(in the rows, 128 means zero)
Each row is followed by its class.
135  157  152  112  156  105  118  169  133  166  74  119  114  161  147  122  137  147  102  120  146  118  135  118  162  186  117  119  129  151  153  133  141  103  117  119  127  140  148  122  102  136  119  159  83  110  155  137  107  151  151 | (168)
138  100  14  173  146  102  104  44  176  156  139  105  177  91  136  190  146  123  121  179  147  135  161  138  150  103  153  130  194  77  130  149  121  143  145  92  134  98  89  48  125  158  123  169  115  52  105  119  107  133  144 | (168)
145  120  111  136  147  108  104  117  155  162  98  125  141  145  154  130  131  120  113  156  108  143  142  151  153  138  142  137  143  91  156  129  135  122  135  111  104  125  119  132  125  149  131  138  144  77  101  134  106  137  138 | (10)
160  94  56  149  131  112  99  54  172  140  175  115  170  95  130  174  111  105  127  174  109  153  139  176  124  74  173  135  155  91  151  137  127  151  151  128  115  77  93  114  144  146  145  129  175  45  53  134  100  144  144 | (141)
107  129  96  140  123  122  136  118  127  129  120  134  113  115  121  127  162  147  128  133  130  114  145  108  128  116  110  124  143  102  113  134  116  141  133  123  112  153  126  103  117  149  122  121  122  170  129  122  147  129  106 | (64)
141  122  117  135  112  127  119  118  121  103  171  129  145  98  116  136  97  117  136  135  112  157  116  148  103  93  141  133  131  152  122  133  133  134  118  158  148  92  121  131  146  120  142  104  145  111  110  127  131  129  140 | (147)
159  143  206  100  160  98  112  186  138  162  86  114  102  169  145  112  117  120  128  104  102  148  90  155  155  165  150  123  103  159  191  120  140  106  118  151  138  100  155  166  122  120  140  132  135  55  129  139  85  169  154 | (196)
142  146  108  127  179  84  122  141  165  198  51  97  129  159  162  132  165  151  108  135  131  116  131  121  184  170  115  126  159  73  189  128  116  127  135  97  126  125  132  85  98  154  111  176  61  63  152  122  83  156  139 | (196)
137  113  58  142  127  119  114  77  160  149  146  119  159  115  130  156  134  121  120  153  136  129  147  145  133  100  137  133  154  86  145  138  116  143  141  110  117  117  101  88  131  147  122  149  127  97  93  129  115  136  132 | (141)
166  128  172  118  145  101  103  172  131  135  113  125  110  149  133  121  127  140  124  133  82  146  121  153  130  120  162  105  103  137  135  113  145  150  128  150  104  118  140  201  124  142  155  81  167  91  92  132  100  160  138 | (196)
117  100  65  149  109  141  115  73  135  113  178  127  148  91  136  159  123  92  146  136  135  140  120  157  109  89  142  144  149  98  115  140  109  126  136  127  147  82  92  65  143  119  122  151  148  93  102  124  133  116  137 | (2)
129  103  134  131  110  147  126  114  103  91  209  148  122  91  122  144  96  74  157  99  113  158  100  170  92  86  159  144  134  148  106  118  128  120  117  158  160  75  117  116  157  79  133  115  182  122  115  141  152  101  131 | (50)
122  128  166  120  110  145  126  152  104  102  156  153  99  122  120  116  119  127  148  104  113  131  105  140  96  117  137  123  96  157  96  127  124  121  120  164  143  117  134  149  136  116  135  99  158  154  123  129  144  128  134 | (2)
156  151  194  101  151  115  120  189  135  149  89  144  100  176  137  96  113  161  106  120  96  128  135  117  146  156  117  111  90  141  136  120  141  135  115  125  90  151  155  198  109  151  145  99  138  146  126  131  108  151  147 | (103)
129  144  118  120  140  124  134  113  148  145  121  117  138  127  127  139  120  127  124  128  143  121  113  135  133  136  121  138  138  127  165  142  119  113  120  129  143  114  127  93  135  130  116  160  101  100  132  128  111  143  134 | (141)
122  159  146  104  132  128  126  168  131  143  89  131  102  156  142  104  130  138  122  117  136  107  111  117  135  170  101  123  112  136  148  136  120  100  117  129  129  141  140  115  121  127  116  151  91  123  152  130  118  139  147 | (2)
88  127  154  122  112  147  153  132  102  104  154  141  100  104  123  125  133  100  153  77  144  126  96  128  107  127  115  144  131  160  113  137  117  102  105  158  170  110  139  81  135  104  111  145  131  173  165  135  165  118  109 | (64)
126  127  129  134  124  123  130  145  113  118  122  136  104  124  123  129  147  148  137  123  112  121  136  126  120  102  129  111  129  110  98  119  127  158  126  125  122  135  127  136  123  139  127  101  131  155  121  122  141  126  103 | (196)
128  128  84  128  134  115  117  114  139  154  117  115  146  129  143  127  135  120  114  138  143  140  134  135  152  139  115  144  160  102  161  134  125  123  132  115  137  113  116  72  119  130  110  162  89  91  134  131  114  135  142 | (147)
128  95  32  156  128  109  118  60  158  136  156  103  168  87  148  183  131  90  144  136  135  141  126  150  126  80  143  140  181  72  145  132  111  137  143  103  159  75  86  34  143  118  121  173  122  52  107  123  117  114  125 | (196)
168  150  192  106  168  98  93  182  137  158  86  126  112  168  145  118  109  140  104  129  111  145  123  145  153  172  150  115  99  173  160  126  159  112  111  143  106  122  159  191  110  140  148  120  137  72  114  148  84  170  175 | (168)
90  125  162  131  62  171  152  128  78  55  184  161  107  94  97  124  111  117  149  104  131  122  130  118  72  93  122  124  85  164  65  119  127  144  115  137  141  147  123  163  156  103  133  73  181  215  112  137  185  89  100 | (135)
129  132  102  141  145  111  115  127  133  142  108  131  124  125  133  142  139  150  112  142  141  121  152  119  138  131  127  120  141  121  116  135  134  135  123  103  116  140  126  112  112  146  126  137  110  121  124  130  119  134  139 | (168)
95  136  139  116  123  140  162  129  117  140  126  128  123  131  119  127  141  130  137  94  163  104  114  126  128  144  103  135  141  133  142  142  109  108  119  125  170  128  133  65  127  117  90  164  81  168  181  129  144  121  111 | (141)
146  110  107  139  157  110  117  111  169  157  114  125  137  139  136  139  136  134  114  147  110  139  140  133  159  120  141  126  138  98  138  137  129  142  139  109  108  119  119  117  115  145  133  122  135  104  116  129  106  150  148 | (103)
143  118  19  171  141  107  96  69  181  158  122  111  165  104  141  165  145  144  118  196  121  126  156  135  141  108  136  123  166  45  134  145  110  153  150  101  99  118  91  80  121  169  138  144  112  64  87  110  101  142  149 | (2)
150  119  100  145  152  117  111  110  148  152  134  121  133  126  127  140  140  120  123  145  111  144  135  153  151  126  146  127  152  99  136  130  130  145  139  127  112  107  118  124  128  134  136  118  134  93  111  127  109  140  143 | (50)
126  130  104  122  119  130  125  127  126  137  129  136  129  129  124  128  141  150  117  133  135  114  152  123  123  115  118  126  128  93  121  126  119  147  135  114  107  155  121  124  120  141  117  121  120  159  111  131  131  125  119 | (141)
160  139  191  100  133  119  107  168  120  113  149  129  117  135  132  109  75  106  128  117  94  168  89  161  114  131  152  129  95  199  159  125  153  111  104  186  146  80  149  180  144  106  150  100  160  80  111  142  105  152  165 | (147)
138  123  151  133  142  111  110  149  121  134  125  140  118  136  127  131  134  152  119  137  115  135  148  138  135  126  152  109  114  155  100  124  147  139  132  135  108  133  137  167  105  141  137  97  151  135  114  135  128  146  135 | (168)
134  174  217  85  147  112  135  210  125  169  43  137  92  194  148  76  137  153  106  107  113  117  121  117  170  211  107  126  101  162  162  113  149  94  125  134  116  170  162  187  115  133  121  128  103  148  162  138  114  153  116 | (10)
131  145  208  104  111  142  137  201  87  112  131  163  83  152  103  90  132  174  125  105  104  116  136  124  99  121  128  101  75  168  87  114  137  145  119  160  102  170  156  221  116  144  136  55  152  228  122  134  153  136  110 | (141)
126  129  64  141  130  113  124  105  143  142  122  117  149  115  127  132  137  143  118  154  138  128  147  121  142  119  108  127  158  97  139  142  120  145  134  115  128  122  115  79  122  146  115  141  87  112  131  122  120  127  132 | (147)
150  120  89  145  151  107  97  101  167  164  117  113  147  134  142  146  139  134  123  164  110  135  130  152  147  136  149  123  142  92  152  144  122  132  147  131  114  102  113  110  120  145  136  139  129  54  103  121  90  158  158 | (2)
168  153  174  125  164  97  102  152  160  171  79  100  138  164  143  124  108  131  105  152  108  142  124  147  164  179  149  114  99  149  209  128  148  105  125  140  113  113  151  193  118  144  149  123  122  48  108  139  65  172  178 | (135)
104  124  122  125  134  135  134  111  134  134  136  123  126  123  140  137  127  96  147  103  153  128  89  143  129  149  127  146  142  139  148  149  110  84  121  139  176  91  122  44  138  102  106  178  102  95  163  134  125  131  145 | (2)
97  135  118  136  96  144  151  151  83  103  132  154  110  117  104  100  163  173  127  115  140  111  155  98  111  113  82  121  134  112  66  123  119  160  126  122  127  169  127  116  109  137  105  92  90  239  160  116  175  108  93 | (147)
120  105  63  177  121  124  126  58  148  118  158  115  164  83  117  175  127  116  135  163  137  133  143  135  119  85  143  127  150  97  134  144  114  144  136  117  139  98  99  92  142  138  130  126  135  100  97  123  124  114  136 | (135)
136  125  130  139  127  135  124  141  109  117  145  156  103  122  108  114  145  150  126  137  100  126  153  132  120  104  129  112  124  111  76  113  133  169  132  129  89  152  125  176  127  144  137  68  158  179  103  123  142  122  110 | (50)
108  140  106  144  110  142  148  140  100  112  94  151  106  128  123  108  160  181  126  142  125  98  168  86  116  115  86  113  128  84  66  120  120  156  129  95  93  214  124  150  125  169  116  88  107  242  131  111  162  96  80 | (10)
91  148  143  118  129  141  160  134  119  129  96  134  114  129  138  118  126  112  137  88  157  114  107  113  131  160  87  150  143  141  138  138  117  82  105  119  176  131  134  67  142  109  95  173  84  157  184  125  149  107  112 | (10)
131  150  125  118  151  116  132  132  149  176  82  122  125  159  126  121  150  157  106  136  143  105  136  121  161  162  109  127  137  109  166  139  122  122  134  114  116  151  135  109  113  153  109  153  81  125  136  126  107  156  125 | (141)
146  103  80  155  123  126  120  90  157  115  159  140  144  99  124  156  118  143  126  159  96  137  154  130  116  69  141  119  141  90  87  133  122  173  135  111  94  120  103  140  132  161  151  92  170  128  85  118  132  121  126 | (103)
133  134  114  130  138  123  130  116  142  145  124  124  132  129  120  135  140  148  121  138  127  123  138  135  135  123  127  126  133  117  136  136  122  138  135  131  118  129  124  124  121  142  121  126  118  132  119  123  121  148  124 | (141)
154  118  104  130  144  99  103  119  150  149  120  107  137  133  154  147  130  109  120  140  114  145  126  153  144  121  148  131  143  93  165  127  126  136  133  115  119  99  115  111  127  133  135  146  132  48  96  135  95  144  145 | (196)
132  101  24  169  144  108  110  51  180  163  117  110  173  108  152  170  148  106  117  173  134  139  154  143  154  111  137  152  187  47  149  149  119  131  148  87  117  114  85  52  136  149  120  168  123  57  97  126  107  122  131 | (10)
140  152  143  136  143  110  124  139  145  151  84  117  129  144  135  124  131  154  105  149  121  117  146  114  146  156  117  112  110  119  168  129  129  128  130  121  105  144  137  165  114  151  137  112  104  109  115  129  97  141  149 | (135)
124  126  119  123  141  129  141  110  153  135  129  130  129  125  138  140  116  110  126  112  137  134  114  121  139  127  116  145  138  126  139  144  117  115  115  112  145  108  122  79  136  124  118  159  115  113  146  133  124  126  143 | (103)
149  119  98  142  126  126  109  120  124  132  151  140  127  125  123  130  140  129  121  144  108  137  155  140  128  107  135  123  144  85  110  116  128  162  141  115  90  130  112  143  131  137  139  104  155  126  95  126  126  120  131 | (50)
145  138  58  143  144  105  103  108  168  166  97  115  142  136  140  140  144  158  111  177  124  111  152  121  149  135  119  112  144  77  149  141  116  138  148  104  94  139  113  102  116  165  130  143  97  88  105  116  98  146  146 | (2)
146  136  156  116  123  129  109  150  125  118  144  141  111  132  130  123  102  132  136  130  98  131  114  147  104  122  142  114  95  152  117  129  132  127  123  161  122  107  134  168  136  129  147  101  159  111  103  128  119  137  145 | (2)
149  150  202  104  156  125  124  180  118  148  113  140  94  158  132  100  125  122  123  101  104  142  102  147  146  169  133  129  110  160  147  114  140  111  116  158  122  120  153  173  126  111  132  113  133  118  143  139  113  151  147 | (50)
125  124  167  104  102  140  126  158  89  97  166  147  114  121  124  107  99  106  139  100  123  155  105  145  99  117  133  138  112  169  122  120  138  117  109  160  155  107  136  137  138  100  125  110  148  142  132  145  146  117  138 | (147)
99  122  111  130  126  135  143  114  128  142  109  130  129  127  145  132  138  101  133  104  158  125  119  126  137  143  106  159  162  107  145  141  116  93  121  102  159  130  116  55  137  114  97  175  102  134  161  137  144  105  119 | (10)
112  157  204  100  131  136  145  189  102  119  90  151  89  154  132  93  114  133  129  91  127  116  106  118  123  161  102  133  101  168  125  124  138  96  97  140  140  155  157  154  135  117  117  118  123  180  161  137  146  120  117 | (10)
136  145  198  99  128  130  131  171  114  134  123  144  104  153  115  105  118  141  125  103  117  124  112  142  125  141  131  120  93  170  139  123  135  119  118  160  130  131  151  174  125  123  127  106  139  155  131  138  125  151  129 | (141)
111  110  27  171  115  131  149  62  141  110  153  139  155  87  114  167  148  157  123  152  139  105  177  98  122  61  96  126  171  61  60  146  102  174  137  76  109  147  92  68  126  165  116  120  112  191  119  111  160  94  99 | (103)
152  132  149  118  151  105  104  151  145  162  83  129  126  163  153  112  127  125  109  144  105  141  134  147  158  152  141  134  123  108  164  121  145  115  131  120  98  140  134  158  125  141  133  124  145  87  106  142  98  147  143 | (10)
115  133  171  112  113  140  141  165  89  104  147  146  106  121  114  103  123  134  138  94  126  141  110  134  107  126  115  132  110  170  106  123  131  128  113  161  156  117  142  140  128  107  117  102  125  173  154  132  152  126  125 | (147)
164  113  119  143  164  111  109  106  156  156  146  116  140  121  132  149  119  103  132  145  99  159  112  171  149  121  168  133  152  117  159  129  132  129  136  146  131  75  122  127  141  125  141  126  154  51  108  131  95  147  158 | (50)
118  145  197  114  103  133  139  191  85  107  108  158  91  149  120  89  136  165  113  115  116  109  155  103  110  138  110  104  69  143  104  109  136  142  126  129  91  187  150  217  111  140  133  57  146  205  115  147  143  111  123 | (135)
114  102  45  156  128  139  138  56  139  129  181  119  158  78  138  171  127  73  147  121  148  140  123  153  126  99  127  156  187  84  127  133  107  125  131  105  167  74  91  25  152  106  109  178  119  92  137  123  135  94  122 | (50)
102  131  108  127  137  128  141  121  139  160  85  124  134  143  153  128  145  104  122  106  161  119  121  123  151  159  98  158  162  95  163  139  114  90  125  98  155  128  119  47  131  119  93  191  85  117  165  132  132  112  126 | (10)
129  124  140  126  122  127  122  143  120  126  115  149  114  133  137  112  128  125  122  127  114  138  137  137  125  121  127  135  123  121  114  119  137  127  127  121  104  145  123  154  132  139  130  109  158  142  106  141  137  123  117 | (10)
127  115  85  136  115  134  126  87  138  124  161  129  142  106  122  150  123  123  130  141  132  126  141  143  114  93  136  135  143  104  125  137  119  139  135  116  124  120  106  103  138  135  124  132  142  122  99  128  132  122  119 | (141)
129  117  73  137  122  127  124  91  143  143  140  123  147  115  124  149  136  131  122  141  144  115  147  132  130  105  122  131  147  84  139  136  114  143  141  107  123  131  109  90  128  140  114  143  120  123  107  126  122  124  125 | (141)
141  112  59  158  138  109  106  66  166  132  155  113  150  89  133  169  122  107  138  165  112  145  125  147  124  89  154  132  161  103  148  141  126  134  134  138  118  92  109  90  142  140  149  137  151  69  87  123  114  144  134 | (64)
138  133  143  132  130  133  129  154  111  127  132  150  102  137  110  112  148  150  123  129  107  122  143  126  131  123  124  113  124  119  94  118  128  158  128  128  96  154  133  168  125  141  131  81  142  180  125  125  141  125  119 | (50)
118  141  151  109  115  123  128  167  111  125  114  149  91  140  133  99  145  141  123  110  121  117  134  115  121  136  113  125  108  127  119  123  129  128  119  130  93  167  144  151  114  141  128  110  140  166  123  145  142  128  114 | (64)
130  137  152  123  154  113  126  145  144  160  82  126  120  151  145  117  138  129  119  124  122  132  121  133  157  164  127  138  131  129  154  132  133  105  126  133  129  134  136  127  125  131  118  138  117  113  144  134  115  142  134 | (10)
104  135  112  142  122  136  137  138  102  110  118  143  112  117  123  132  146  157  123  127  151  107  157  103  123  120  106  114  139  129  75  130  125  137  117  104  123  158  129  109  111  147  115  121  103  197  146  124  159  110  113 | (168)
160  109  68  145  128  103  91  100  147  148  144  120  158  120  132  137  126  134  112  174  108  157  154  149  139  97  149  126  153  93  146  128  135  158  148  122  101  108  107  127  122  154  141  115  138  76  81  130  104  143  148 | (147)
159  130  81  138  145  100  104  110  155  154  121  108  154  127  135  137  120  140  111  172  112  149  138  142  146  123  133  125  153  110  161  139  136  146  132  127  112  107  119  118  126  155  137  129  110  69  103  128  96  153  152 | (147)
117  134  90  131  134  125  135  111  140  140  124  108  145  112  133  136  125  112  125  120  155  136  109  129  141  138  104  148  163  124  162  148  118  114  116  125  171  95  120  54  134  120  107  171  74  98  158  124  121  130  144 | (147)
145  126  146  130  112  122  113  142  118  97  156  142  107  113  115  124  112  136  135  139  89  139  129  136  96  92  143  109  103  149  109  123  140  148  120  158  91  126  138  189  133  141  160  73  190  141  85  131  135  139  123 | (64)
112  113  117  134  118  143  142  94  126  112  176  132  135  97  113  152  120  106  144  112  133  132  114  151  105  89  136  136  134  147  116  141  116  131  125  155  162  88  115  96  150  116  118  132  146  140  123  125  144  125  122 | (141)
127  119  91  134  127  132  119  85  149  125  164  119  145  93  140  163  98  92  153  127  133  136  96  154  111  115  139  141  142  129  142  147  114  104  123  146  171  70  111  66  154  109  125  164  133  65  122  127  117  124  149 | (2)
116  107  51  175  132  114  118  91  134  139  125  131  144  109  120  157  173  168  114  167  140  113  186  113  142  100  131  108  163  80  74  137  122  169  146  90  100  157  104  94  100  171  121  117  118  158  115  114  141  121  115 | (168)
136  149  146  107  136  115  125  165  122  143  104  119  123  149  130  106  119  141  114  121  133  131  120  126  142  155  108  125  123  149  162  132  135  119  117  138  138  127  146  127  123  127  121  129  90  125  150  133  114  143  147 | (147)
120  147  237  84  136  137  144  209  103  129  100  156  77  176  129  82  123  139  123  69  121  124  106  114  135  169  109  124  83  180  121  121  138  108  107  142  132  150  165  170  111  110  121  108  129  189  173  142  139  139  136 | (103)
121  141  140  112  113  127  127  164  99  129  116  139  115  149  129  93  135  144  112  117  138  128  137  115  128  145  101  130  124  125  130  126  130  128  118  119  123  153  136  119  111  129  114  122  98  161  145  135  139  125  130 | (147)
141  150  113  124  144  119  116  133  151  157  91  118  120  144  147  124  130  145  116  145  123  113  126  124  142  157  109  121  128  108  151  141  124  120  128  120  112  134  128  114  122  150  130  143  96  90  122  125  99  147  150 | (2)
125  131  145  114  106  127  129  162  94  109  123  141  96  134  130  112  135  137  132  105  121  121  132  124  113  110  116  117  113  116  105  110  127  146  123  114  118  150  129  138  125  124  124  108  136  158  117  135  141  117  106 | (196)
135  135  122  142  136  109  114  133  139  156  92  129  136  147  136  121  148  152  100  160  123  121  165  117  151  141  127  117  118  91  153  122  129  138  141  100  82  162  126  157  107  158  132  110  120  118  101  139  104  135  140 | (135)
125  124  192  93  134  135  133  165  122  120  138  149  100  145  147  114  97  93  129  74  125  147  95  140  127  141  131  149  105  166  139  127  130  93  101  136  150  104  143  124  129  94  123  140  151  129  148  153  133  126  150 | (103)
107  105  102  147  99  149  133  106  110  98  157  148  128  100  127  140  126  110  142  124  127  135  136  138  102  84  130  143  141  105  84  127  124  135  125  118  132  129  105  107  145  122  122  114  162  169  113  127  167  93  99 | (10)
106  128  33  159  108  136  132  83  136  124  129  131  136  100  123  148  155  157  131  163  146  96  159  107  119  102  97  120  156  63  89  144  101  151  140  87  113  152  96  61  126  157  112  140  90  157  124  108  144  110  111 | (2)
137  153  181  101  130  121  124  190  102  135  98  143  101  161  121  80  133  161  113  122  113  132  131  120  139  157  108  115  104  155  129  118  144  135  118  144  110  154  154  173  113  139  124  95  112  162  145  135  124  149  132 | (147)
155  114  138  135  137  107  107  135  134  124  145  124  126  120  131  144  123  127  138  133  88  149  121  158  120  93  165  113  120  127  122  119  134  154  131  155  124  91  125  165  129  132  150  94  168  89  90  126  113  144  134 | (196)
122  124  36  164  159  104  121  77  170  175  92  99  161  117  148  172  158  132  107  153  169  119  153  115  168  141  114  134  187  82  155  152  113  121  140  80  139  114  104  31  108  152  109  196  60  73  144  117  106  134  150 | (168)
113  117  83  135  104  127  133  117  110  111  143  130  123  110  130  142  146  126  140  117  140  122  141  122  110  85  119  128  145  89  102  124  114  148  131  98  133  133  108  81  131  123  114  132  118  148  121  131  149  102  105 | (196)
153  109  178  121  128  122  104  149  124  118  145  147  120  135  139  120  94  104  135  126  86  162  116  171  110  108  169  132  100  148  130  117  148  122  123  152  113  106  132  195  145  122  152  88  208  95  84  145  118  129  140 | (10)
141  104  77  144  112  123  108  96  124  114  175  129  154  101  125  140  120  121  132  152  113  158  144  152  108  83  144  133  149  107  111  128  130  158  134  132  125  96  103  117  134  132  133  111  151  110  94  126  132  123  132 | (147)
